Below are the code and all the weights of a small trained network. Each question names an input and a target symbol and asks about switching units off, where a switched-off unit gives its printed mean instead of its output.

import numpy as np


def w(rows, s, z=0):
    codes = np.array(rows[::2]) - 128.0
    scale = np.full(codes.shape[1], s)
    scale[-1] = z or s
    return codes * scale


def norm(h):
    return h / np.sqrt((h * h).mean(-1, keepdims=True) + 1e-5)


def f(y):
    return y / 2 * (1 + np.tanh(0.7978845608 * (y + 0.044715 * y**3)))


def softmax(a):
    e = np.exp(a - a.max(-1, keepdims=True))
    return e / e.sum(-1, keepdims=True)


def log_softmax(a):
    a = a - a.max(-1, keepdims=True)
    return a - np.log(np.exp(a).sum(-1, keepdims=True))


def net(x, mask):
    ids = ['αβγδεζηλμξπστφψω'.index(c) for c in x.split()]
    T = len(ids)
    res = E[ids] + P[:T]
    u = 0
    for l in range(3):
        r = norm(res)
        for j in range(2):
            rows = slice(2 * j, 2 * j + 2)
            q, k, v = (r @ M[l][rows].T for M in (Q, K, V))
            z = softmax(np.where(np.tri(T) > 0, q @ k.T / 2**0.5, -1e9)) @ v
            o = O[l][rows]
            res = res + np.where(mask[u + j], z, o[:, -1]) @ o[:, :-1]
        u += 2
        y = f(norm(res) @ A[l][:, :-1].T + A[l][:, -1])
        res = res + np.where(mask[u : u + 4], y, B[l][:, -1]) @ B[l][:, :-1]
        u += 4
    return log_softmax(norm(res)[-1] @ U[:, :-1].T + U[:, -1])


Q, K, V, O, A, B = {}, {}, {}, {}, {}, {}
E = w([
[90,179,121,99,108,166],'α',
[114,105,102,174,113,112],'β',
[80,160,110,184,129,99],'γ',
[107,162,81,136,167,198],'δ',
[85,167,91,134,136,167],'ε',
[101,254,147,194,138,172],'ζ',
[238,154,155,163,137,243],'η',
[175,74,141,136,132,124],'λ',
[132,78,95,92,115,166],'μ',
[120,127,104,107,139,184],'ξ',
[77,136,89,148,111,139],'π',
[101,96,78,124,96,147],'σ',
[164,60,144,95,125,110],'τ',
[189,35,97,77,127,169],'φ',
[73,154,130,125,119,95],'ψ',
[162,100,171,149,130,103],'ω',
],0.019)
P = w([
[10,48,195,133,154,203],'0',
[35,78,183,156,130,185],'1',
[85,92,150,189,109,132],'2',
[98,95,121,158,166,132],'3',
[119,113,118,168,123,108],'4',
[124,115,95,137,158,116],'5',
[133,135,84,151,105,103],'6',
[144,135,85,140,146,94],'7',
[159,154,85,141,118,93],'8',
[173,175,87,136,110,86],'9',
[193,202,104,130,92,74],'10',
[198,216,61,130,89,94],'11',
],0.012)
Q[0] = w([
[129,112,2,201,153,167],'L0H0',
[99,202,191,149,38,139],'L0H0',
[212,161,166,104,89,106],'L0H1',
[126,132,202,68,221,116],'L0H1',
],0.006)
K[0] = w([
[117,145,76,65,91,47],'L0H0',
[144,80,110,110,169,124],'L0H0',
[115,140,140,77,136,170],'L0H1',
[98,65,166,254,49,134],'L0H1',
],0.0049)
V[0] = w([
[172,180,49,76,99,2],'L0H0',
[98,174,134,30,66,93],'L0H0',
[112,140,152,151,164,186],'L0H1',
[245,196,108,74,135,162],'L0H1',
],0.0076)
O[0] = w([
[166,197,167,95,70,135,2],'L0H0',
[91,137,195,88,146,84,48],'L0H0',
[100,66,104,188,125,64,187],'L0H1',
[123,141,175,143,255,20,87],'L0H1',
],0.01,0.0089)
A[0] = w([
[24,62,41,81,98,68,119],'L0N0',
[174,209,21,65,125,127,251],'L0N1',
[151,103,199,90,40,196,214],'L0N2',
[134,63,3,79,130,61,184],'L0N3',
],0.007,0.0022)
B[0] = w([
[182,68,177,180,255,64,223],'L0N0',
[74,59,27,91,215,152,208],'L0N1',
[91,71,42,88,116,109,132],'L0N2',
[171,125,96,183,137,77,254],'L0N3',
],0.0068,0.0052)
Q[1] = w([
[145,127,188,99,9,91],'L1H0',
[130,120,49,165,149,89],'L1H0',
[72,130,191,71,98,57],'L1H1',
[160,127,147,112,115,67],'L1H1',
],0.012)
K[1] = w([
[59,82,154,136,177,201],'L1H0',
[211,249,119,1,194,103],'L1H0',
[60,31,169,140,109,193],'L1H1',
[81,137,130,114,145,101],'L1H1',
],0.0099)
V[1] = w([
[84,43,120,117,157,41],'L1H0',
[67,162,151,154,139,114],'L1H0',
[112,150,110,121,149,98],'L1H1',
[99,157,181,119,172,244],'L1H1',
],0.011)
O[1] = w([
[62,183,118,73,2,157,253],'L1H0',
[178,44,66,121,54,182,37],'L1H0',
[239,102,113,99,79,112,88],'L1H1',
[80,95,170,61,217,44,73],'L1H1',
],0.0088,0.0037)
A[1] = w([
[107,132,60,192,27,212,216],'L1N0',
[186,83,146,168,58,13,251],'L1N1',
[177,39,48,158,118,151,78],'L1N2',
[99,139,253,138,140,131,176],'L1N3',
],0.0077,0.0022)
B[1] = w([
[121,146,122,95,208,167,248],'L1N0',
[102,95,71,41,209,197,154],'L1N1',
[175,117,198,124,109,164,217],'L1N2',
[162,64,73,182,60,255,119],'L1N3',
],0.0099,0.011)
Q[2] = w([
[192,199,114,140,130,121],'L2H0',
[192,77,17,162,214,160],'L2H0',
[128,169,181,103,31,147],'L2H1',
[144,91,233,109,2,76],'L2H1',
],0.0074)
K[2] = w([
[128,226,148,36,100,116],'L2H0',
[255,238,115,89,164,46],'L2H0',
[84,45,99,146,50,169],'L2H1',
[24,76,164,207,189,208],'L2H1',
],0.0061)
V[2] = w([
[59,56,125,80,201,116],'L2H0',
[56,168,123,208,139,56],'L2H0',
[137,228,154,191,154,112],'L2H1',
[251,49,154,159,106,77],'L2H1',
],0.011)
O[2] = w([
[178,169,104,111,107,107,254],'L2H0',
[217,103,160,61,133,178,93],'L2H0',
[179,12,128,169,92,180,75],'L2H1',
[43,203,156,177,116,164,62],'L2H1',
],0.011,0.0058)
A[2] = w([
[161,79,133,94,126,115,163],'L2N0',
[69,247,167,124,122,120,146],'L2N1',
[159,133,212,111,195,188,254],'L2N2',
[80,136,108,184,154,78,162],'L2N3',
],0.011,0.005)
B[2] = w([
[251,73,11,161,89,103,142],'L2N0',
[236,122,36,114,2,27,130],'L2N1',
[131,154,89,55,53,77,253],'L2N2',
[176,146,77,140,171,25,200],'L2N3',
],0.01,0.0065)
U = w([
[165,113,140,96,113,104,52],'α',
[92,155,136,147,129,222,116],'β',
[149,106,123,115,105,224,4],'γ',
[208,144,113,174,132,129,223],'δ',
[152,102,133,127,114,133,26],'ε',
[224,7,154,123,83,119,84],'ζ',
[152,78,173,214,203,31,106],'η',
[84,191,137,159,144,124,97],'λ',
[125,171,150,105,150,106,72],'μ',
[133,96,66,121,150,96,241],'ξ',
[138,120,148,120,141,159,66],'π',
[119,167,150,98,151,148,120],'σ',
[129,178,136,110,95,82,120],'τ',
[131,183,121,147,83,30,47],'φ',
[143,140,127,80,83,151,78],'ψ',
[118,159,163,131,155,143,125],'ω',
],0.013,0.0034)

Each question gives the input, a string of symbols that net reads in full, and the target symbol t.
The units are the heads (2 rows each of Q, K, V and O) and the neurons (one row each of A and B). Each row of codes is followed by its name. A weight is (code - 128) times the scale printed after its matrix; where a second scale follows, it is the last column's (O, A, B and U).
mask holds one flag per unit, layer by layer, with each layer's heads first. A switched-off unit (its flag False) gives its mean, the last column of its rows in O or B, instead of its output. The means were averaged over made-up inputs and are rounded, as every weight is.
A unit's drop is (log p(t) with every unit on - log p(t) with that unit switched off) / (log p(t) with every unit on - log p(t) with every unit switched off).
The circuit of an input: a set's keep is (log p(t) with only the set's units on - log p(t) with every unit switched off) / (log p(t) with every unit on - log p(t) with every unit switched off). Starting from the 12 units with the biggest drops (on a tie, the unit counted first), units are removed one at a time, each time the one whose removal leaves the highest keep (on an exact tie, the one counted first), for as long as the keep stays at least 0.8.
circuit, biggest first: the units of the circuit, biggest drop first
top k neurons: the k neurons with the biggest drops, biggest first
k most important neurons of layer l: the k neurons of layer l with the biggest drops, biggest first
heads that matter: for each layer, one digit per head in row order, 1 if its drop is at least 0.15 and else 0, layers parted by /
input η μ λ η η τ, target η: top 4 neurons	(L1N0; L0N0; L2N2; L2N3)
input η σ η η ζ η β β η λ, target η: heads that matter	01 / 10 / 11
input λ η α δ η η γ η β μ η γ, target η: circuit, biggest first	(L1H0)
input β μ τ β ζ γ, target ζ: circuit, biggest first	(L2H1; L2H0)
input μ η β η η, target η: circuit, biggest first	(L1H0; L1H1)
input β α ξ γ α η ψ η φ ζ, target φ: circuit, biggest first	(L2N1; L0H0)
input β η ζ ζ, target ζ: circuit, biggest first	(L2H1; L2H0)
input σ δ η, target ξ: circuit, biggest first	(L1H1; L2N2)
input η η γ ζ η δ η β, target η: heads that matter	00 / 00 / 01
input σ π λ η φ, target η: heads that matter	00 / 00 / 11
input ζ β η γ ζ η ζ, target η: heads that matter	00 / 10 / 00
input η φ φ η, target φ: heads that matter	00 / 00 / 01
input σ α ω, target ξ: circuit, biggest first	(L2H1; L0H1)
input η φ ψ, target φ: circuit, biggest first	(L2H1; L2N1)
input β σ ζ, target ξ: circuit, biggest first	(L2H1)
input η η ζ ζ ω, target ζ: heads that matter	00 / 00 / 10
input ω ψ λ μ ζ, target ξ: heads that matter	01 / 11 / 01
input β ζ η π β η β, target η: heads that matter	00 / 10 / 00
input ξ ζ ε ζ μ η ξ ω η η π, target η: 2 most important neurons of layer 0	(L0N1; L0N0)
input γ ξ γ γ β η φ, target η: circuit, biggest first	(L2H0; L1H0; L2N2; L0N0)
input ζ φ φ ζ φ ζ, target φ: top 2 neurons	(L0N3; L2N1)
input ζ α γ η ψ, target η: heads that matter	01 / 10 / 00
input η η ζ ψ φ ζ η ζ η, target ζ: heads that matter	00 / 00 / 11
input γ ζ λ η ζ π γ ω μ δ η σ, target η: heads that matter	00 / 10 / 00
input η ψ ψ μ μ ξ γ σ δ ζ ψ, target ζ: circuit, biggest first	(L2H1)
